[[ 10.3 -27.4 -40.8  27.1]
 [  8.4  42.2  59.7 -22.6]]
:
[27.1 59.7]

[[  0.2  -4.5   0.3  -3.9]
 [ 14.7  12.4  45.8 -34.5]
 [-52.7  19.6  47.1  38.0]]
:
[-3.9 45.8 19.6]

[[ 20.2 -16.5 -28.1 -42.6  35.1]
 [-41.3 -20.4   2.0  24.6 -57.1]
 [ 15.3 -28.7 -59.3 -44.7 -23.2]]
:
[ 35.1  24.6 -59.3]

[[-16.0  18.5  36.1]
 [ 57.7 -64.5  59.9]
 [ 72.6  -8.5 -42.8]]
:
[ 36.1 -64.5  72.6]

[[-27.7 -28.5  25.6 -66.5]
 [ 39.7  44.8 -31.1  22.7]]
:
[-66.5 -31.1]

[[ 35.0  -9.8   4.0  15.1  -7.8]
 [ 54.0   1.5   0.5  15.1  -3.3]
 [  0.0   7.6  24.3 -29.2 -34.0]]
:
[-7.8 15.1 24.3]

[[-33.2  62.5 -21.4 -16.1]
 [  8.4 -14.1 -10.3  15.3]
 [-19.4   0.2  47.3  49.2]]
:
[-16.1 -10.3   0.2]

[[  2.1  16.9]
 [ 33.1   6.3]
 [ 16.7 -17.4]
 [-27.4  57.8]
 [-16.5  19.4]]
:
[16.9 33.1]

[[ 59.0  -5.3]
 [-48.2   3.1]]
:
[ -5.3 -48.2]
---
[[-20.9  57.7 -34.4 -36.7]
 [-32.7  -7.1 -25.5  47.1]]
:
[[-36.7 -20.9  57.7 -34.4]
 [ 47.1 -32.7  -7.1 -25.5]]

[[  2.7  23.9  45.3]
 [-62.2   0.5 -38.4]
 [ -0.2 -26.6  10.4]
 [ 12.6  -4.3   7.1]
 [ 11.0  13.0 -21.7]
 [-25.0  53.1  18.1]
 [ 15.6 -12.6  16.0]
 [ 14.3 -11.4  27.6]
 [  0.9 -23.1  32.5]]
:
[[ 45.3   2.7  23.9]
 [-38.4 -62.2   0.5]
 [ 10.4  -0.2 -26.6]
 [  7.1  12.6  -4.3]
 [-21.7  11.0  13.0]
 [ 18.1 -25.0  53.1]
 [ 16.0  15.6 -12.6]
 [ 27.6  14.3 -11.4]
 [ 32.5   0.9 -23.1]]

[[  1.4  -0.6  -0.3   8.9  -4.5]
 [ -1.9   3.5   2.2  -8.5   3.4]
 [  1.2   0.7   2.8  19.4 -10.8]
 [-11.0  25.3  25.0 -33.4   5.3]
 [  0.2   3.6   7.5  28.8 -17.9]
 [ -5.5  28.3  41.5  63.1 -49.6]]
:
[[ -4.5   1.4  -0.6  -0.3   8.9]
 [  3.4  -1.9   3.5   2.2  -8.5]
 [-10.8   1.2   0.7   2.8  19.4]
 [  5.3 -11.0  25.3  25.0 -33.4]
 [-17.9   0.2   3.6   7.5  28.8]
 [-49.6  -5.5  28.3  41.5  63.1]]

[[ -8.6  25.9 -42.0  -7.9 -36.6 -16.4  37.0 -10.3 -16.1 -31.5   5.5  24.5]
 [-29.6 -16.6  -1.0  41.8 -20.9 -18.4 -57.0  -4.7  -3.8 -10.5  -5.0 -21.2]
 [ -1.8 -12.3  55.8   5.6  -4.3   1.7  -0.2   9.4  -5.5  -6.1  57.6  28.3]]
:
[[ 24.5  -8.6  25.9 -42.0  -7.9 -36.6 -16.4  37.0 -10.3 -16.1 -31.5   5.5]
 [-21.2 -29.6 -16.6  -1.0  41.8 -20.9 -18.4 -57.0  -4.7  -3.8 -10.5  -5.0]
 [ 28.3  -1.8 -12.3  55.8   5.6  -4.3   1.7  -0.2   9.4  -5.5  -6.1  57.6]]

[[ 60.8 -20.1]
 [ 69.9   0.6]
 [ 72.8 -45.8]]
:
[[-20.1  60.8]
 [  0.6  69.9]
 [-45.8  72.8]]

[[-39.1 -22.5]
 [  0.0  37.2]
 [-43.0  36.9]
 [ -5.5 -12.5]
 [-48.2  -7.6]
 [-31.3  38.2]
 [-37.7  -7.3]
 [-35.0 -23.3]
 [ -4.0  -6.6]
 [-12.6 -15.9]
 [-44.8 -13.4]
 [-55.4   3.1]]
:
[[-22.5 -39.1]
 [ 37.2   0.0]
 [ 36.9 -43.0]
 [-12.5  -5.5]
 [ -7.6 -48.2]
 [ 38.2 -31.3]
 [ -7.3 -37.7]
 [-23.3 -35.0]
 [ -6.6  -4.0]
 [-15.9 -12.6]
 [-13.4 -44.8]
 [  3.1 -55.4]]
